Each row comes from the steps of one path. Every step used is in the known rows, and no mark comes twice. Write the path behind each row, first mark first.
Each row is shifted at random along 8 fixed directions that mean nothing.
Known rows
monefi, sele, zele, lera, napufo: [-218  225    0  178   40 -295  102  195 -208 -114   21   -1  -96  -44
 -115  105 -195   22 -181 -222  227  113 -127  243 -298  112  -32  199
  152   -2  -74 -142  281 -218  288 -543 -308  125 -193  -52 -105  231
  256   72  290   78   63 -106 -414 -378  131 -264]
romot, sele, nomare, sarod, gasi, monefi, lera, napufo: [ -90  263    2  537 -673  -31 -201 -122 -156 -253  172   64   63 -314
  274  124 -144  -52 -693   21  -14 -248 -420   -5  107  195 -176   56
 -106  224  290  103 -117 -425  385  421 -120   18 -439 -120 -462  -16
  351 -408  205 -167 -262  -31  279  198  230   79]
monefi, lera, napufo, nomare, zele: [  62  256  -48  373 -231 -186 -106  -30 -133 -239 -389 -496   34  -81
  133  249  140    1 -414  407  -71  -16 -390  104  120  371   81  114
  124  -35   24  118  -45 -129   12   -2  192 -437 -346  -70 -456 -225
  186 -318  253   35 -410 -301  207 -414  124  -47]
gasi, lera, napufo, lapov: [-289  215  144   92    5 -135   17  132 -304   90  -12  264 -533   97
 -302 -269 -135  228   50  165  353   40  -64   17 -172   -8  -62  212
  297 -302 -114 -211  383   40  172 -198   36   41 -193  194  -21  322
  145  152 -213  -14  380  110 -237  126 -231   51]
bafas, sele, monefi, lera, napufo: [-417   40  134  222 -282 -379 -176   62 -317 -102   11  308   11 -107
 -197 -173 -143  123  -45 -109  407  309 -131   33 -363  -52 -240   66
  -93   39   67   78  359 -150  272 -129   67 -154 -423 -122  174  237
  277  -70 -386  -43  205  189  161 -120 -119 -133]
lapov, zele, monefi, sele: [-210  230  -74  165 -154  -95  -48  166  -87 -142 -182  -40    4 -145
  -36  -38  -22  -41 -227  102   98  -14  135  -88 -112  122  -94  -22
    9   96  125   60  144 -301  124  -31  -67  -65  -71   85  -71  -36
  100  169  104  -33    5  103  -92 -247  -28   49]
romot, sele, monefi, lera, napufo, lapov, gasi: [  38  385 -218  531 -695  -86  -29 -233 -153 -210 -237 -170 -201 -454
  230   73  104  -43 -520  -27   30  -56 -187   31   26  292  -20  -72
 -186  158   77   32  179 -130  105  157   86 -101 -499 -173 -580 -181
  232 -574  -30   -2 -334  -39  -19 -345  256  166]
zele, monefi, sele, nomare, bafas: [ -63  178   73  241 -108 -255  273  242  -64  -20   17   75  311  411
 -311  353 -308 -179  190  196  167 -369  -26   33 -119  -23  -62  368
  400 -229   34  104 -122 -192  108 -222 -404  371   -4  327 -250  211
  -46  124  441  106  232  -58  365   46 -161 -181]
lapov, gasi, napufo, nomare, bafas, sele, monefi, lera: [ 107  230 -118  484 -502 -233  105 -123 -142   31   50 -258  -38  339
   42  484   49 -185  -26  210 -315 -392  117   27  363  160  127  384
  220  -60   61   41 -191   -5  217  206  194 -105 -214  120 -276 -275
   91 -842  298 -155 -111 -460  358 -193  123  334]
sele, zele, monefi, gasi, lera: [-295  185 -124  163 -563  108 -277  193 -138 -257   96  129 -185  253
   16 -136  -74  -57 -390  175  113 -214   19 -142   -5  161 -168  179
   94   34  358  121  435 -442  233   39  -68  294 -129   69  -86    2
  167  136  185  -38  -52  260  110  -18 -153   33]
zele, monefi, gasi, lera, napufo, lapov: [-586  191  -17  270 -499  -83 -451  370 -403 -212  -91  346 -638  -97
 -180 -644  -97  372 -527  109  306  276  -36  -46 -242   62 -326   92
  -57  109  290 -116  771 -199  252 -204  -12  129 -203    2   46  166
  235  337 -208  -99  121  615   84  -37 -272   79]
lera, napufo, lapov, zele, nomare, bafas: [-220   84 -247  137   76 -474 -133  221 -301  167   37  -80 -481  117
    7 -305  -61  361 -150 -423 -495  380  181  191  145   25   62  102
 -142  600    3 -391  234   61  471 -476  169 -242  301  -63  196 -152
  317 -132  477 -358  182  134 -342 -386  181  363]
bafas, sele, nomare, sarod, romot: [  -4 -191  -99  -26 -152 -350   69  190    9   71 -313   21  -30  337
 -100  -94 -202  215 -210 -275 -185  103  -20   -2 -152   -4   13  -69
 -158  249  157  -74  -34 -113  151  -55  123 -179 -258   49   41 -275
   91 -438  304 -222   -5   37  329 -102    3  209]
sarod, gasi, napufo, lera, monefi, sele, nomare, bafas: [-387   35  -81   88 -786 -180  -29  149 -342  156 -133  262 -530  372
 -423 -305 -109  140 -222  314   35 -273  -79 -309 -210  -14  -92  413
  149  -15  241 -242  367 -364  336  111  205   23 -463  287 -198 -145
  272 -297  127 -305  404  362  363  243 -376  483]
napufo, lapov, lera, monefi, sele, nomare: [-220  247 -242  240 -594 -275   13  229 -234   90 -566  -12 -117  190
 -397   20 -221   -9 -160  305  111   12  -80 -256   41   60   25  205
   36   49  206   21  515 -572  130  138  257  -46 -493  302 -161    1
  131 -283  -39 -159  346  421  140  -22 -460  470]
monefi, gasi, lera, napufo, nomare, bafas, sele, zele: [-402  -62  -87  143 -595  -78 -400  172 -254   -7  273  141 -204  411
 -131 -515  144  213 -345  197 -161  -52  140  -63   64    4 -202  525
   97  161  278 -203  259 -169  410 -187  251 -106 -227   86   35 -294
  524 -330  189 -326  -11  210  258   44 -227  368]
sarod, napufo, lapov, gasi, lera, monefi, sele, zele, nomare, bafas: [-465  472   24  555 -370 -189 -129   79 -404 -422  -21  234 -113  310
 -103   -4 -117  -72 -513  380  389   16  -89  110  -10  106 -248  223
  382 -290   56  -42   52 -357  207 -257 -325  176 -163   96 -316  511
  249  275  193  281   57  180 -440 -167 -126 -355]
romot, sele, nomare, sarod, gasi: [-139 -121   31  148 -579   51 -148  -51  -61 -128 -150  -62 -318  218
   43 -204  263   40 -449  138 -197   89 -169 -103    0  132  -73 -115
 -299  296  245  -93 -143 -134  115  380  352 -296 -347 -138  -22 -470
  214 -302  153 -217 -321   94  415  154   42  220]
lapov, gasi, monefi, sele, zele, lera, napufo, nomare: [-304  308 -287  141 -638 -349 -305  417 -240 -260 -467 -128 -237  150
 -240  -65 -261  144 -625  239   94   60   97  -43  148  234  -95  244
  229   18  392   65  585 -713  464 -310  -19   -4 -223  296 -243  -50
  145 -117  203  -67   36  443   58 -323 -228  361]
zele, lera, monefi, sele: [  72  269 -258  271 -314   22  -17  416   45   -3 -196 -207  145 -194
 -202  326 -310 -110  -76  244  -19 -399  135  -86   91   52   16  436
  273  -54  197  -21  348 -393    8 -219 -202  276 -162  434 -272  -32
   19 -194  453  -30   94  -32  -69 -158 -260  344]
monefi, lera, napufo, nomare, bafas, sele: [  13  226  128  268 -151 -126  -91  -31  -75 -270   35  -45  333    1
   27  -51  109   10  -69  422  159 -376   22  187    0  120 -227  369
  455 -323  -76   72 -194  199 -179 -448 -199  135 -304  189 -659   -8
  233 -329   39  166 -321 -221  475 -237   94 -160]
bafas, nomare, sarod, romot, sele, zele, lera, monefi, napufo, lapov: [-182  629  -46  236   56  -44  214  124 -322  -83 -170 -110 -194   18
  -97  442 -105 -164  -65  308   99 -379 -104  -14 -141  121   87  188
  296  -92  -79 -390 -253 -332  283  215   58   69 -404  244 -113   44
  305   52  368 -115  218 -423  117 -141 -140   41]
romot, sele, zele, lera, monefi, gasi, napufo, nomare: [  88  688  121  583 -504 -165  382  -46 -297 -154   30 -182  -64 -118
 -198  667  206 -350 -150  317  264 -248 -625   -4  -49  271   99  269
   29 -220 -124   -5 -322 -215  523  603  154 -277 -566 -179 -362   11
  363  -55  203 -208   -4 -478 -149 -199  -66 -288]
romot, sele, zele, lera, monefi, napufo, lapov, gasi: [-412  490 -229  -22 -432 -205  229  174 -360  200   16  384 -364 -303
 -328 -373 -252   -4 -136 -318  119 -138   -5 -145 -357  -23  -39  241
  -19  258   34 -355  545 -566  668 -146   95  155 -332  106 -151   46
  526 -119  -19 -360  537  318  -17 -222 -133  555]
lera, monefi, napufo, lapov, zele, nomare, sarod: [-388  645  -11  151 -190  -52    2  138 -310   32   39  203 -281   64
 -108 -265 -205   27  -47  132   36 -262   57 -176  -61   43 -119  195
  177  270   63 -115  -25 -405  322   -6   36   37  -48  244 -128    9
  365  119 -152 -366  412  153  452 -106 -107  473]
sele, monefi, napufo, lapov, lera: [-521  224  -44  198 -163 -252 -312  -55 -362 -100  -91  194 -208  105
   60 -282 -179  109 -243  -26  168  233  174   82  -29  124 -148 -167
   39  184   44  -35  406 -269   33 -197  -40  298 -167   32   98  272
   81  160 -465  162  121  349  342 -212   32  120]
lera, napufo, lapov, gasi, monefi, sele: [-146  450    7  329 -302  -55  167   48 -200 -110 -333  -18 -309 -158
 -213  126 -115   16 -367  357  336  -99  -86  -90  -77  117    2  177
  314 -386   -6  -35   77 -288  217   79 -141 -102 -283  227 -422  199
  -26 -102 -142   99  190    7 -231   38 -138   63]
gasi, napufo, lera, monefi: [  53  283 -170  359 -400  257 -489 -163  -93 -225  214  -54 -137 -233
  444  -92  -12   42 -327  142  -26 -283   92  -58  414  111 -164   63
  -34  147  225   11  191 -132   -4  210  -16  360 -149  -25 -261  -87
  129 -106 -147  -96 -226  105 -202  -46  103  239]
sele, zele, lera, monefi, gasi, napufo, nomare: [-134  352  -57   81 -457 -431  -16  251 -334 -331 -461 -223 -400   71
 -250   27  -94  183 -406  248  209   19 -190  141 -164  382  -37  149
  325 -218   70  -27  348 -294  379 -321    5   67 -412  167 -497  -73
  151  -37  257   78 -124   34  380 -559   27 -123]
napufo, lera, monefi, sele, zele, nomare, sarod: [-155  427 -124  209 -271 -390  246  306 -174 -151 -588 -103  203  226
 -262   89 -333  -58 -318   23  208  -85 -405  -34 -201  246    4  172
  173   31  105   43  133 -728  278 -162  -39  -83 -619  135 -519  -58
  266 -222  206 -137  124   11  149 -487   34    6]
gasi, napufo, nomare, sarod, romot, sele: [ 154  292  -42  107 -153 -196  276  149    0  120 -129   93  228 -220
 -112   84 -268   30 -288   28   71 -385 -276  -83  -15   56  -25   33
  115  -44   67   15 -449 -164  261  227 -106 -184 -252  250 -354  -27
  149 -164  208 -208  111 -126  220  173 -112  281]
monefi, lera, napufo, lapov, zele: [-289  461 -201  274 -138  -10 -298  -81 -247  -99  256  265  -35 -365
  272 -241 -134   29 -343 -218   46  -41  -41   -3   88   44 -181   54
 -102  365  111   30  234 -227  187  -94 -134  106 -115 -172 -207  353
  394  -69 -149 -169   44  256 -251 -139   96  142]
lera, napufo, lapov, monefi, sele, nomare, bafas: [ -32  177  -59  236 -353 -146  248   -3 -245   33 -561 -279 -411  109
 -246   52  216   94 -111  413  -17   79 -149  -27 -124  133   86  156
   56  -88 -139 -237   14   22  117   69  297 -404 -421   92 -308 -268
  157 -134  153 -112   76  -47  182  -88  -97  110]
lapov, lera, napufo, nomare, zele, monefi: [ -44  593   13  296 -102 -411  249 -190 -224   76  381  219 -127   89
   54  103 -234 -162  307 -262   45 -474  -95   42  -53  153   35  244
  235  102 -158   13   18 -266  437   30 -139  400   -3   15 -447   95
  395 -195  156 -351  309 -129   57 -357  241  169]
nomare, monefi, napufo, lapov: [-471  424  215  141   99  105  195   32 -403  224  157  499   73 -188
 -308  -10 -185 -165   89   88  384   43 -408 -212 -314 -243  -59  135
  -61   -6  -83 -115  -59 -418  408  510   62 -215 -217 -120  328  526
  256  443 -575 -296  730  132   62  330 -419   26]
lera, napufo, lapov, monefi, sele, zele: [-119  511 -303  403   19 -236  159  107 -245  -38 -315 -348   42  -23
  -25  637 -178 -129 -213  -33   48  262 -179   94  156  134  234  136
   27   69  -70 -141  -58 -468  453  137  -39 -279 -212  -79   -2  256
  120  -44  237   60  193 -271 -718 -246  -13  -73]
zele, monefi, gasi, napufo: [ -81  111  -29  135 -243 -156   95  170 -195   41  -99 -292 -673  -21
  -93  210   14  120 -101  171 -155 -107  114   -6  -91  210  146  145
  172  -39   72 -189  191   39  224   19   58  -31   43  171   59 -310
  -77 -105  350  -29   41 -309  224 -129   20  216]
monefi, gasi, lera, napufo, lapov, zele, nomare: [-286  559  216  703 -343   12 -233 -207 -330 -350  475  153 -520   60
  237 -177  332  -17 -467  175  147  -38  -92  159   62  304 -198   71
   43   39  -57  -24  -41  115   71   58 -154  100  -73 -241 -320  172
  412  201  -74  -96 -311    0 -165 -227  213 -306]
sarod, napufo, lera, monefi, sele, zele, nomare, bafas: [ -64  294 -510  374 -573 -194 -401  231 -113 -364 -425 -368  257  228
  192  305 -185    9 -658  269 -140 -140  -60  -17  357  202  -76  204
   58  251  408   67  196 -507   58 -265 -103   17 -252   83 -313 -138
  153 -269  515  120 -207  140 -364 -453  -91  194]
zele, monefi, napufo, nomare, sarod, romot: [ -56  316 -216  243 -583   79 -243  302  -33 -260 -635 -226  -20  143
  123   59   27   64 -614  376  -91  -92 -256 -245   52  163  -90 -179
 -325  359  368  175 -120 -284  -68  397  178 -332 -176  -54  -96 -419
   15   61  -37 -210 -194  201  575 -180 -232  277]
gasi, napufo, nomare, zele, monefi: [-184  120 -111  201   37 -338 -305  263 -236  -33  161  -72 -117   10
   93 -103 -303  251 -256 -164 -194  128   95  148  232  117  -55   40
   88  317  233  -60  195 -328  578 -122   -5   71  234   91  179  -25
  137  100  346 -182   72   75   66 -229   82  244]
sarod, romot, sele, monefi, gasi, napufo, nomare: [-134  216 -107  305 -577 -465   28   77 -173   45  198  386  299 -333
 -152  -23 -340   90 -526 -313  195 -116 -273  -28 -223   88 -164  -81
 -126  183  206  116 -182 -369  525  273 -322   80 -252   52 -253  216
  253  -49   73 -144  141  279  460   50 -131   54]
bafas, nomare, sarod, romot, sele, monefi, gasi, napufo, lapov, zele: [-423  174 -231 -257 -349 -417   58  140 -371  179 -258  325 -609 -225
 -270 -541 -327  384 -464 -169  -47 -204  222 -212 -369  117 -101  -42
  154  209  258 -309  182 -388  617   29  190 -110 -434  449 -140 -192
  356 -304  221 -415  379  327  760   29 -121  722]
zele, nomare, bafas, sele, monefi, gasi: [ -89 -158   -2  262 -556 -227    5  129  -92  -21   -3  -72 -152  365
 -180 -119  226   82 -153   22 -271   23   81   -1 -154   75  -64  186
 -126  240  149  -71   34   62  191  -68  242 -231 -189  -11   22 -510
  200 -432  289 -263 -110  -10  566 -243    4  135]
nomare, monefi, sele, zele, lera, napufo: [ 155  402  -73   -8 -507  298  343  -47  -44   11  -53  -18 -239 -292
  -74   20  -10 -159  -71  186  167 -735 -192 -223 -380  132    0  386
  226 -117   31  -78  298 -396  257    8    5   75 -519  172 -634 -318
  417 -374  211 -367  177 -153  -92 -175  -44  347]

Which path is each row?
[-757  224  -40  251 -456  149 -610  -16 -543 -471 -148  194 -631  144
  161 -536  113  143 -814  371  138  284   99 -108   68   93 -336  -41
  -12  179  357 -240  305 -579  320  240  292  -11 -465  -46   89   30
  422   16 -220 -137  -92  471  -17   77  -65  125]  bafas, nomare, sarod, gasi, napufo, lapov, lera, monefi, sele, zele
[-745 -119  279  236  -19 -258 -328  175 -436  102  354  437 -201 -309
 -174 -712   53  284 -533    8   24  448  -32   63 -334   18 -284 -142
 -102  328  114 -392 -310 -199  332  149  -31 -224  -67   22  466  105
  410  533  -16 -210   55  195  751  307 -169    3]  monefi, gasi, napufo, nomare, sarod, romot, sele
[-225  193    5  340 -503   20 -215  -66 -230  -87  294  387 -110 -455
  192 -536  -70  224 -654 -224  -47  -62 -279  -60 -252   62 -281 -115
 -280  434  169 -119 -270 -272  346  386 -168  103 -193 -173 -341  -78
  452   -3  -14 -423  -80  254  637   22  140   50]  lera, monefi, gasi, napufo, nomare, sarod, romot
[-377  456  -22  839  -39 -157 -250  -52 -344 -265  391   40  241   59
  245  173    8 -237 -341 -124   39  335  -72  233  231  151  -94  -31
 -110  379   -7  -89  -42 -543  252  128 -213  266  -37 -255   71  406
  394  212   91   10  -64    3 -560 -339  168 -398]  napufo, lapov, lera, monefi, sele, zele, nomare
[-331  319  -52  397 -240 -369   69  -55 -335   98  137  394 -229  113
  -37   38 -361    2 -332 -341   37   80 -228   77  135   -9  -38   49
  -92  181   99 -127   16 -284  451  222  -30   29 -279 -131   38  351
  300 -248   91 -203  229  100 -183  131   49  267]  romot, sele, nomare, sarod, napufo, lapov, gasi, lera
[-848  366   73   65 -318 -335 -101  250 -530 -103   -5  531 -470  209
 -390 -531 -111   76 -244 -102  278  278 -103  -12 -501   69 -251  127
   30  270   67 -288  222 -697  617  -97    6    1 -377  -42   46  247
  614  319  -97 -383  381  451  443 -173 -106   24]  lapov, monefi, sele, zele, lera, napufo, nomare, sarod, gasi
[-305  209  114  241 -480   56 -490 -175 -250 -368  349  373 -428  248
  189 -876  347  277 -199   90  146  -13  371   10  -83   23 -512  -26
  -57  285  119  -35  129  192  152 -312  150  110 -120  -62 -163 -180
  477   50 -353 -261 -125  490  155 -231   86   65]  lera, napufo, lapov, zele, nomare, bafas, sele, monefi
[-405  671 -164  160  -26  -76  172  114 -305  -42   76  350 -289  131
  -80  161 -564 -111 -280  -87  193 -454   78  -18  -91   82  -48  249
  523  -78  114 -161  109 -709  474 -173 -422  480 -258  300 -276  543
  184 -138  234  -33  479  -68 -182  -63   29  236]  nomare, sarod, napufo, lapov, gasi, monefi, sele, zele, lera
[ -46  778   46  326 -100 -307  311   17 -248  -81 -220  -94   -3  -39
  -54  345 -167 -180   -1   10   53 -294 -334   64  -60  232   67  180
  118   57 -201   -2 -249 -265  303  119   -8  -50 -339  -52 -512   14
  315  -93   54 -304   95 -321  370 -558  257   43]  lapov, zele, lera, monefi, napufo, nomare, sarod
[-284  472   21  -94  257 -633  654  276 -375   75 -706 -222 -334  740
 -550  433 -190 -106  419  372  246 -190  113   64 -302  160  266  386
  743 -580 -341 -267  191  -91  234 -542  154  -77 -370  446 -133  110
  -62 -170  202  283  528 -524  -36 -460 -119   24]  nomare, bafas, sele, zele, monefi, napufo, lapov, lera
[-220  456 -190  447 -193  -27 -394   17 -317 -384   68  -92 -540  154
  303  135  -64   20 -480  -92  -25  236   73  180  372  188  -34    4
  -14  181  151 -116  340 -317  427  -47  -52  225   27 -214   15  261
   97   85  146    3 -112   93 -704 -300  192 -110]  sele, zele, lera, napufo, lapov, gasi, monefi
[  41  715 -494   71 -678    7  -58  104 -148 -294 -629  -91 -261  -44
  124  330 -355   -2 -710  233  -72 -631 -257 -344  325  189    2  245
  135   24  453  234  224 -593  438  390  188 -211 -578  170 -787  -57
  185 -867  174 -372   67  193   21  -49  -37  637]  bafas, nomare, sarod, gasi, monefi, lera, napufo, lapov, zele
[-204  285 -202   12 -167 -115  -79   25 -302  -17   21   92 -881  106
   -6 -273  -13  142 -126 -173 -236 -113  217   12   33   45   19  275
   59  209  106 -320  538  -87  377 -223  279   90  -67   -1  -95 -202
  355 -387  283 -475  111  226  -64 -327   72  518]  bafas, nomare, zele, lera, napufo, lapov, gasi
[-359  396  -29  190 -103  170 -204  131 -409 -183    7   45 -315  -40
  -92   49    2  -39 -185  319  194  -74   -7  -47  -60    0 -111  304
  162    5  169 -252  349 -490  370   95  140   38 -364   67  103  102
  406   94   53 -293  236  110 -184  -83 -294   97]  bafas, nomare, monefi, sele, zele, lera, napufo, lapov
[-261  160 -159  326 -429   -6 -395  161 -224 -211  356   54 -225 -444
  156 -164  -67   60 -609   23  -21 -121  171   52  -74  179 -197   79
   68  209  255 -269  179 -323  319 -122 -268  349  -63  152  -24   23
  323  256  564   29 -192   52 -114  -58  -58   27]  sarod, romot, sele, zele, lera, monefi, gasi, napufo
[-179  556  -12  138    1 -209  332 -354 -333 -114  -79  103  -30    1
   71  389 -174 -150  -22  -51  269 -397 -348   -3 -301  130   46  117
  222 -133 -152 -190 -284 -433  314  321  -53  141 -703  -98 -480  111
  437 -397   14 -158  240 -404   15 -327  271 -139]  bafas, nomare, sarod, napufo, lera, monefi, sele, zele
[-323  431 -137  350 -176  -58  199  -54 -347  248 -270   52 -399 -167
 -111  139 -121  -62  -53  128  -24  -77 -171 -215 -137    6  121  130
  -24  185  -64 -338   39 -378  160  405  263 -236 -483   42   30   34
  306 -361  -49 -295  488 -204 -235  -12 -137  477]  nomare, sarod, napufo, lapov, lera, monefi, sele
[ -51  435   40  901  -42 -157 -140 -286 -287 -286  280 -213   92 -145
  439  311 -156 -120 -525   35   11  -19 -135  342  351  309  -36   59
  222   21  -64  -27 -116 -310  223   61 -307  345 -223  -77 -438  297
  224 -128  322  178 -337 -313 -396 -266  446 -276]  gasi, napufo, lapov, lera, monefi, sele, nomare, zele
